Each row of numbers stands for one object and depends on some of the facts below. Use the named rows to name the rest.

Known rows:
[ 3,  1,  1, -3, -1, 10,  0,  1,  2,  1, -5,  3,  4,  2,  0, -2,  1,  5,
  2,  6,  1,  1,  1, -1, -1,  4] : K539
[ -4,  15,  14,   3,  10, -11, -21,   1,  -6,   0, -10,  11,  -2,   2,  14,
   3,   1,  -3,  -9, -15,   6,   5, -13,  -9,  -7,  -8] : K115
[  2,  -9, -17,   1,  -4,  14,  18,  -1,   5,   9,  10, -15,   2,  -7, -21,
   7,   4,   0,  11,  15, -15,   4,   7,   7,   5,   6] : K481
[-5,  1,  3,  4,  6, -4, -2, -5,  2, -6,  4, -2,  1,  2,  7,  0,  8, -9,
 -4, -4,  0, -4, -5,  5,  0, -6] : K13
[  3,  15,  13,  -5,   2,   4, -17,   4,  -4,   5, -19,  13,   1,   4,   8,
  -2,  -7,  12,  -5,  -6,   5,   8,  -8, -10,  -8,  -2] : K643
[  3, -13, -13,   0,  -4,  15,  16,  -2,   7,  -3,   8,  -8,   6,   2,  -9,
  -3,   8,  -1,   9,  18,  -4,  -6,  10,   7,   6,   8] : K44
[ -8,   7,  -2,   6,   8,  -5,   1,  -8,  -4,   1,  -1,   1,   7,   1,   8,
   3,   1, -19,  -1,   2,   1,  -5,  -4,  -2,   5,  -6] : K681
[ -3,  -3,  -1,   7,   1, -12,   3,  -5,  -6,  -1,   1,  -4,  -3,  -4,   0,
   5,  -6,  -9,  -5,  -8,  -4,  -2,  -5,  -2,   2, -11] : K855
[-20, -25,  38, -37,  -5, -46, -50,   6,  38,  48,  65,   7, -23, -18,  -1,
  16,  -8,  15,  23, -36,  26, -12,  49,  24,  -7,  34] : K113
[ -3,   1,   0,   5,   7,  -6,  -3,  -4,  -2,  -4,   3,   0,   0,   0,   5,
   3,   8, -10,  -2,  -4,   1,  -2,  -3,   1,   1,  -5] : K183
[ 3,  2, -1, -2,  0, 10,  0,  1,  1,  1, -9,  4,  5,  4, -1, -2,  0,  5,
  1,  7,  0,  1, -2, -3, -2,  1] : K161
[ 14, -33, -22,  21,  27,  30,   7,  16,  15, -32, -28, -49,  37,  18, -14,
 -11, -16, -30,  50,  21,  -8,  -6,  -5, -23,  -8, -29] : K564
[ -4, -15, -13,   8,   5,  -1,  13,  -6,   5,  -8,  16, -10,   2,   0,  -4,
   2,  17, -18,   4,   8,  -4, -10,   6,   9,   8,   1] : K990
[ -4,  15,  14,   3,  10, -10, -20,   1,  -6,  -1, -10,  11,  -2,   2,  14,
   3,   1,  -2,  -9, -15,   5,   5, -12,  -8,  -7,  -8] : K360
[ -5,  -3,  -2,   7,   2, -10,   4,  -3,  -4,  -1,   2,  -3,  -2,  -2,   1,
   4,  -3, -11,  -5,  -5,  -4,  -3,  -4,  -1,   2, -10] : K995
[ 10,   0,   6,  11,   2,   6,   1,  -3,   5,   0,  -6,   6,   3,   2,   0,
  -2,  -4,   8,  -1,  12,   3,  -2,   9, -11,   4,   9] : K42
[ -3,  15,  14,   3,  10, -10, -20,   2,  -7,   0, -10,  11,  -3,   2,  14,
   3,   1,  -3, -10, -15,   6,   4, -12,  -8,  -7,  -9] : K964

Some facts about the objects:
K652 {κ=K948}
K224 {μ=K345}
K674 {κ=K447, ω=K48, μ=K221}
K327 {κ=K221, μ=K183}
K347 {μ=K502}
K267 {κ=K491, μ=K886}
K431 {κ=K810}
K381 {κ=K799}
K345 {κ=K968, μ=K637}
K367 {κ=K153, μ=K803}
K520 {κ=K859, ω=K341, μ=K245}
K745 {κ=K696}
K75 {κ=K241, ω=K454, μ=K320}
K564 {κ=K381, μ=K615}
K151 {κ=K113, μ=K91}
K588 {μ=K970}
K202 {κ=K397, μ=K875}
K525 {κ=K643, μ=K240}
K197 {κ=K176}
K738 {κ=K574, μ=K13}
K913 {μ=K123}
K434 {μ=K379}
K598 {ω=K713, μ=K408}
K615 {μ=K539}
K294 {κ=K738}
K762 {κ=K516, μ=K372}
K182 {κ=K880, μ=K779}
K799 {κ=K145, ω=K262}
K262 {ω=K574, μ=K163}
K292 {κ=K431, ω=K967}
K163 {κ=K762, μ=K990}
K22 {ω=K970}
K829 {μ=K851}
K999 {ω=K886, μ=K262}
K894 {κ=K240, ω=K656}
K454 {κ=K598}
K221 {κ=K855, μ=K126}
K810 {ω=K857, μ=K598}
K123 {ω=K937, μ=K738}
K42 {μ=K152}
K187 {κ=K272, ω=K762, μ=K595}
K791 {κ=K367, ω=K447, μ=K829}
K779 {ω=K855, μ=K404}
K204 {κ=K803, μ=K993}
K107 {κ=K964, ω=K681}
K995 {κ=K292, ω=K22}
K513 {κ=K347, ω=K652, μ=K380}
K785 {κ=K995}
K341 {κ=K830, μ=K70}
K875 {κ=K913, ω=K539, μ=K456}
K241 {κ=K195}
K70 {μ=K656}
K113 {κ=K204, ω=K404}
K789 {κ=K967}
K803 {ω=K113, μ=K674}
K126 {μ=K42}
K951 {μ=K65}
K186 {κ=K197, ω=K91, μ=K640}
K574 {κ=K161, ω=K791, μ=K951}
K883 {ω=K598, μ=K913}
K88 {κ=K152, ω=K75}
K44 {κ=K61, μ=K999}
K161 {κ=K875, μ=K432}
K681 {κ=K888}
K7 {κ=K615}
K697 {μ=K574}
K886 {ω=K799}
K888 {κ=K372}
K990 {κ=K831}
K195 {κ=K674}
K456 {μ=K697}
K176 {κ=K163}
K640 {κ=K91, μ=K341}
K379 {κ=K789, μ=K151}
K684 {κ=K640}
K637 {κ=K261}
K152 {κ=K182, ω=K880}
K696 {κ=K151, μ=K481}
K432 {μ=K96}
K516 {κ=K345}
K595 {κ=K7, μ=K347}
K65 {ω=K513}
K240 {ω=K260}
K643 {μ=K106}
K967 {κ=K681, ω=K335}
K133 {ω=K123}
K831 {μ=K681}
K970 {ω=K727}
K601 {κ=K341, ω=K502, μ=K267}
K948 {μ=K937}
K713 {ω=K894, μ=K696}
K937 {κ=K360, ω=K107, μ=K232}
K232 {ω=K560}
K48 {ω=K88}
K855 {κ=K65, ω=K245}
K447 {κ=K231}
K993 {κ=K785, μ=K231}
K245 {ω=K183, μ=K260}
K145 {κ=K791, ω=K810}
K539 {μ=K115}
K380 {μ=K831}
K819 {κ=K187, μ=K968}
K91 {μ=K227}
K148 {μ=K431}
K481 {κ=K656, ω=K224, μ=K202}
K372 {κ=K742, μ=K520}
K388 {μ=K22}
K404 {ω=K232}
K859 {κ=K115, μ=K568}
K830 {κ=K951}
K153 {κ=K595, μ=K513}
K227 {κ=K727, μ=K186}
K106 {κ=K819}
K261 {κ=K267}
K851 {μ=K883}
K260 {ω=K999, μ=K145}
K491 {κ=K999}
K560 {κ=K745, ω=K65, μ=K525}
K320 {κ=K380, μ=K762}
K857 {ω=K272, μ=K491}
K335 {κ=K327}
K96 {κ=K779}
K502 {κ=K224, μ=K397}
K880 {κ=K560, ω=K145}

Name these rows:
No name comes twice in this set of rows, the named rows included.
[ -3,  18,  14,   6,  13, -10, -22,   3,  -8,  -2, -18,  11,   0,   5,  15,
   2,  -2,  -4, -11, -16,   4,   6, -18, -14,  -8, -15] : K968
[ 14,  -1,   8,  20,   4,   5,   4,  -5,   7,   0, -10,   9,   3,   3,   0,
  -2,  -6,  10,  -4,  17,   3,  -4,  12, -18,   7,  11] : K221
[  1,  10,  25, -33,   0, -32, -26,   1,  10,  -3,  61,  -1, -27, -28,  11,
  -2,  12,  23,  17, -32,  28,  15,  38,  29,   1,  52] : K745
[  2, -16, -16,   1,  -8,  10,  22,  -1,   6,  -1,   8, -12,   4,  -1, -14,
  -2,   1,  -2,   8,  17,  -7,  -7,  10,   7,   8,   4] : K601
[-15,   0, -17,   3,   1,  -8,  26, -18,  -3,   5,  15, -12,  12,  -8,  -2,
   4, -12, -34,   8,  12,  -4, -11,   9,   8,  21,   1] : K107
[  2,  10,  -5,  -1,   3,  12,   0,   4,  -1,  15,  -5,  -5,   0,  -7, -15,
  10,  -3,   7,   4,   2, -13,  17,  -6,  -3,  -3,   0] : K875
[ 3,  2,  7, -7, -2, 14,  1, -4, 11, -3, -4, -3,  6,  6,  4, -6, -3, 10,
 -2,  5,  0, -3, -3,  8, -1, -1] : K829
[ -4,  16,  15,   3,   9, -12, -19,  -5,  -5,   0, -13,  10, -10,   3,  11,
  -3,   3,  -3,  -4, -16,   4,   6, -16, -10, -11,  -9] : K272
[  4,  14,  18,  -3,  -9, -10,  -5, -16,  -2,   8, -31,   7, -28,   4,  -9,
 -18, -14,  13,   9, -13,  -3,  12, -20, -17, -18,  -6] : K810
[  4,  13,  12,  -5,  -4,  -1, -11,   4,  -6,   8, -18,   9,  -2,   0,   4,
   0, -19,  15,  -6,  -8,   2,   8,  -7, -10,  -8,  -6] : K779
[ -7,  15,   7, -15,  -9,   7,  15, -19,   8,   8,  -5, -10,  17,  -1,   7,
  -6, -36,  -3,  -1,   6,  -1,  -6,  -2,  12,  11,  -4] : K123
[-20,   8, -17,  26, -14,   7,  29, -23, -20,  23, -25,  40,  -1,  17,   3,
  15,  29, -20, -60,  24, -24, -22, -33,  -2,  13, -29] : K7
[  2, -16,  -7,  26,  14,  -7,   9, -13,   3, -16, -39, -26,  -6,  14, -15,
 -19,  -9, -34,  29,  -3, -17,  -3, -30, -27, -18, -43] : K145
[ -3,   4,   1,   7,   7,  -7,  -3,   4,   0,  -4,   0,  -1,   0,   3,   7,
   3,   9, -10,  -4,  -2,  -1,  -2,  -6,  -2,   0,  -6] : K447
[ -3,  14,  13,   4,   4, -18, -14,   6,  -7,   3,  -9,   5,  -5,   0,  10,
   5,  -8,  -1, -12, -17,   2,   5, -12,  -9,  -4, -13] : K240

Now the same objects, written a new way:
Some rows with their names:
[ -8,  -1,   5,  13,  -4,   4,  -7,   1,  10,  17,   1,   3,   3, -12] : K153
[-11,  -1,   9,  11,  -2,   4,  -7,   1,   9,  17,   2,   3,   2,  -7] : K367
[-4, -4,  0, 12, -1, -3, -4, -2,  6, 11,  1, -1,  2,  3] : K42
[-3, -5,  6, 17,  9, -1, -9, -2,  9, 14, -2,  0,  3, -7] : K888
[-10,  -5,   2,  38,   1,  -2,   9, -24, -19,  -4,  -4,  10, -13,  22] : K320
[ -5,   0,   4, -10,   8,  -7,   2,  -3,   5,   7,  -2,  -3,   2,  -6] : K13
[ -1,   3,   8, -22,  -1,  -1,  17,   1,   5,  11,   5,  -3,   6, -28] : K738
[ 17, -21,  23,  59,   3,  -4,  40, -10, -15,   3,   3,   9,  -2,  -9] : K107
[-6, -2, -2, 12, -4, -1, -4, -4,  6, 10, -1,  1,  3, 16] : K267
[ -5, -30,  15,  10,  24,  -8, -39,  24,  -4,  19,   4,   0,   7,  -4] : K810
[ 14,  12,   8, -17, -16,  13,  53, -10,  -4,  24,   6,  -5,   8, -43] : K652
[-14,  -5,  -8,  21,  -4,  -6,  -8,  -9,   3,   5,  -2,   5,  -2,  31] : K195
[-16, -18, -24,  50,  13,  -1,  31,   4, -17,  -2,  12,  -1,  -4,  21] : K341
[-36,  -8, -10,   4,  -5, -17,  -6,  14,  17,   9,   8, -12,   0,  40] : K91
[-20,   7, -27, -38, -20, -14,   7,  10,  17,   4,  13,  -2,  10,  26] : K360
[-2,  0,  4,  5, -1,  1, -3, -2, 10, 16, -1,  0,  4, -8] : K7
[ -1,   0,   6,  -7,  -1,   3,   9,   4,   8,  18,   3,   0,   8, -22] : K345

Rows to name:
No name comes twice in this set of rows, the named rows included.
[ -8,  -8, -21, -18,  33,   6,  27,  26,  16,  18,  16, -15,  12, -35] : K656
[  4,   0,  20,  18,  -8,  13,  17, -16,   0,  21,  -3,   7,  -4, -24] : K564
[  1,  -7,  30,  39,  12,  12,  22,  -8,  -1,  27,  -5, -10,  -7, -25] : K227
[-20,  16, -20, -55, -30,  -6, -28,   8,  45,  20,   1,   2,   1,   2] : K643
[  1,  -3,   9,  22,  -9,   6,  23, -19,  -7,   9,  -2,   3,  -2,   1] : K684
[ 16, -13,  33,  61,  23,  13,   9,  -7, -12,  18,  -6,   2,   2, -37] : K993
[ -7, -19,   9,  27,  15, -12, -40, -10,  22,  13, -12,  10,  -8,  19] : K855

The same objects again, as new rows of numbers:
Some rows with their names:
[ -6,  -1,  34, -25,   7,  17,  43,  -3, -12,  -6, -30, -16,  -7, -27] : K564
[  7,   6,  13, -10,  -5, -14,   3,  11,  10,   1,  -6,  -3,   9,  -5] : K197
[  8,  10,  13,   1, -20,  -5,  -6,  -6,  10,   0, -19,   1, -13,  -5] : K347
[ 11,   5,  10,  -8, -23, -17, -11,  -6,   1,   2, -21,  12,  -5, -11] : K397
[ -4,   3,   8,   6,   1,   1, -11,   4,   3,   1,   2,   5,  -8,   3] : K133
[-9,  9,  0, 13,  8, -2, -6,  1, -1,  4, 10,  9,  3, 16] : K123
[ 13,   1,  15,  18, -10, -21, -13,  -4,  14,   3, -17,  -6, -15,  19] : K380
[  2,  -2,  14, -33, -10, -22, -11,   8,   4,  -3, -23,   8, -12,  -5] : K183
[  5,   5,  12,  -7,  -3, -10,   1,   8,   7,   0,  -7,  -3,   7,  -3] : K789
[ -4,  -8,  16, -23,   7,   8,   1,  14,  19,  -2,  28, -10,  -2,  -9] : K75
[ 12,   8,   8,  11,  -9, -14,  -5,  -6,  16,  -3, -13,   0,  -6,   3] : K360
[  0,  11,  26,  -4,  -5,  -4,   7,   9,   8,   9,  12, -17,   2,  -2] : K44
[ -4,  11, -29, -76,  -8, -20, -55,  -5, -12,   9,  23, -19, -26, -31] : K152
[  4,   5,  22,  26, -10,  10, -27,   3, -14,  -2,   7,  -6,   5,   2] : K262
[ 14,   6,   9,   4,   3,  -3,  -5,  -5,  28,  -3, -10,  -5, -18,  11] : K948
[  0,  13,  -3,  25,  -9,   0,   6,  -9,  26,  -3, -21,  -8,  15,   8] : K643
[-1,  0,  9,  4,  6, -2, -7, 12,  1,  1, 15, -3,  7, -9] : K481

Name these rows:
No name comes twice in this set of rows, the named rows included.
[  9,   5,  13,  43, -14,  11, -26,  -9,  -6,  -2,  -2,   1,  -6,   9] : K999
[-1, -4,  7,  9,  3, 13, -3, -1, 24,  1, 23, -5, -1,  5] : K713
[-17,  19,  -4,   1,  -2, -17, -38,  -5,  24,  -4,  20, -22, -44, -28] : K560
[ -17,   -1,  -19, -106,   -6,  -18,  -38,   -2,    7,    0,   45,  -28,
  -10,  -27] : K88
[  8,  -7,  28,  -3,  14,  -1,  32, -14, -18,  -6, -35,  -8,   1, -12] : K381
[ -2,  -3,  -3, -47,  -7, -18,  -1,  12,  15, -16, -42,  13,  -7, -13] : K491
[ -1,   8,  12, -28, -17,  -5,   2,   4,   9,  -1, -20,   0,  -8, -13] : K539
[ -6,   4,  20,   2, -17, -18,   0,   3,   6,   1, -17, -11,  -3,   7] : K432
[  6,   1,   8,  16,  -4,   4, -12,   0,   0,   4,  16,   1,  -1, -13] : K674
[  0,   0,  10,   1,  -2, -24,  -4,   7,  16,  -6, -22,  -8,   0,  13] : K267

